W =
[[  4 -21 -12  11   1  -2  -2  -1 -12]
 [  8 -28 -13  18   4   2   1   1 -17]
 [ 21 -19 -25   7   7 -30 -14 -17  21]
 [  3  -4  11  -4 -12 -10  -1 -23   0]
 [  5 -21  12   5 -15  -7   2 -27 -15]
 [  6 -21 -16  19  11   8   2  15 -14]
 [-28  13  26 -12 -15  29  11  10 -31]
 [  5 -19 -18  17  12   7   1  16 -12]
 [ -7  20  21 -20 -16 -10  -1 -21  12]]
Rows and columns are counted from 1.
(1, 1) -> 4
(9, 5) -> -16
(1, 5) -> 1
(6, 5) -> 11
(2, 2) -> -28
(5, 4) -> 5
(1, 8) -> -1
(6, 9) -> -14
(9, 2) -> 20
(7, 9) -> -31
(6, 4) -> 19
(2, 8) -> 1
(3, 3) -> -25
(2, 7) -> 1
(2, 6) -> 2
(3, 8) -> -17
(1, 9) -> -12
(5, 1) -> 5
(7, 6) -> 29
(3, 6) -> -30
(7, 8) -> 10
(9, 6) -> -10
(9, 4) -> -20
(8, 6) -> 7
(8, 5) -> 12
(4, 7) -> -1
(2, 5) -> 4
(5, 9) -> -15
(7, 1) -> -28
(1, 7) -> -2
(5, 3) -> 12
(9, 9) -> 12
(6, 2) -> -21
(9, 8) -> -21
(9, 7) -> -1

A =
[[ 30  -6 -11   0]
 [ 32   3 -48 -25]
 [ 41 -32 -61 -22]
 [  5 -20  15 -27]
 [  7 -41  21 -54]
 [ 18 -39  -9 -40]
 [-16   9 -18  20]
 [ 26 -36 -19 -35]
 [ 10   8   6  -5]
 [ 43  24  -4  37]
 [  0 -23  27 -37]
 [ 19  24 -22   0]
 [ 18  -4   1 -18]]
Indices start at 1.
(1, 1) = 30
(7, 3) = -18
(10, 2) = 24
(10, 1) = 43
(5, 1) = 7
(5, 2) = -41
(1, 4) = 0
(1, 2) = -6
(2, 2) = 3
(3, 1) = 41
(12, 3) = -22
(7, 1) = -16
(12, 1) = 19
(10, 4) = 37
(6, 1) = 18
(1, 3) = -11
(8, 4) = -35
(9, 4) = -5
(2, 4) = -25
(8, 3) = -19
(13, 3) = 1
(13, 4) = -18
(11, 1) = 0
(9, 3) = 6
(4, 2) = -20
(6, 3) = -9
(13, 2) = -4

a =
[[167 117 138 171 106 115]
 [ 94 136 109 137  60  65]
 [ 87 126 112 137  60  68]
 [ 58 143  51  89  86  70]
 [ 66  38 142 117  40  69]
 [ 72  79 103  62 112 105]
 [ 43  72  99  33 126 110]
 [ 55  27 151 115  35  71]
 [130  59 155 101 126 153]
 [ 98  31 154  50 159 179]
 [ 42 103  71  55 110  90]
 [151 189  74  93 211 154]
 [ 46 111  70  59 104  83]
 [175 104 154 165 117 138]
 [ 92  42 135  84 105 122]]
Rows and columns are counted from 1.
row 1 col 1 => 167
row 4 col 6 => 70
row 1 col 6 => 115
row 9 col 1 => 130
row 3 col 2 => 126
row 6 col 6 => 105
row 6 col 5 => 112
row 4 col 3 => 51
row 3 col 1 => 87
row 1 col 3 => 138
row 13 col 6 => 83
row 6 col 1 => 72
row 5 col 2 => 38
row 13 col 2 => 111
row 8 col 6 => 71
row 5 col 4 => 117
row 11 col 5 => 110
row 2 col 2 => 136
row 12 col 6 => 154
row 1 col 2 => 117
row 11 col 6 => 90
row 7 col 5 => 126
row 10 col 5 => 159
row 15 col 4 => 84
row 9 col 6 => 153
row 6 col 3 => 103
row 15 col 6 => 122
row 12 col 4 => 93
row 4 col 2 => 143
row 9 col 2 => 59
row 1 col 5 => 106

M =
[[-1.131  1.845  1.188 -0.679  0.980]
 [-0.223 -1.379 -0.104 -0.273  0.054]
 [ 0.650 -2.295 -1.751 -1.561 -1.397]
 [-0.889  0.002 -1.681 -1.850 -1.992]
 [-0.860  1.160  0.718 -1.144  0.327]
 [-1.376  0.133 -1.693 -1.397 -1.830]
 [ 1.777 -0.929  0.181 -0.101  0.138]
 [ 0.139 -1.359 -0.193 -1.211 -0.197]
 [ 1.971 -0.946  0.118 -0.075  0.069]
 [-0.903 -1.231 -1.751 -0.219 -1.714]]
Indices start at 1.
(1, 1) -> -1.131
(6, 1) -> -1.376
(3, 3) -> -1.751
(3, 5) -> -1.397
(2, 5) -> 0.054
(8, 5) -> -0.197
(10, 3) -> -1.751
(4, 5) -> -1.992
(5, 5) -> 0.327
(5, 2) -> 1.160
(3, 4) -> -1.561
(7, 1) -> 1.777
(9, 3) -> 0.118
(2, 1) -> -0.223
(9, 5) -> 0.069
(5, 3) -> 0.718
(8, 4) -> -1.211
(4, 4) -> -1.850
(2, 3) -> -0.104
(6, 2) -> 0.133
(10, 4) -> -0.219
(3, 1) -> 0.650
(9, 2) -> -0.946
(7, 2) -> -0.929
(4, 2) -> 0.002
(10, 2) -> -1.231
(10, 1) -> -0.903
(2, 4) -> -0.273

grid = [[-8.482, -9.683, -1.665, -6.146, 23.210, 3.359, 13.958, -10.139, 10.716, -14.543, 11.032, 3.148, -21.654, 5.347], [-17.978, 7.035, 0.308, -20.021, -2.643, -0.803, -11.200, -0.729, -3.921, 3.117, 16.741, 7.543, 3.791, -6.819], [2.455, -9.826, -2.250, -12.330, 16.017, -8.480, -15.468, -8.582, 11.295, 17.428, -0.053, -11.701, 4.830, 9.075]]
Rows and columns are counted from 1.
(1, 1)	-8.482
(1, 13)	-21.654
(2, 13)	3.791
(3, 3)	-2.250
(1, 7)	13.958
(2, 1)	-17.978
(1, 4)	-6.146
(1, 10)	-14.543
(3, 11)	-0.053
(3, 7)	-15.468
(2, 3)	0.308
(3, 10)	17.428
(2, 7)	-11.200
(2, 12)	7.543
(2, 11)	16.741
(1, 3)	-1.665
(2, 6)	-0.803
(2, 4)	-20.021
(1, 14)	5.347
(2, 10)	3.117
(2, 8)	-0.729
(3, 6)	-8.480
(3, 4)	-12.330
(3, 13)	4.830
(2, 2)	7.035
(3, 8)	-8.582
(3, 5)	16.017
(1, 2)	-9.683
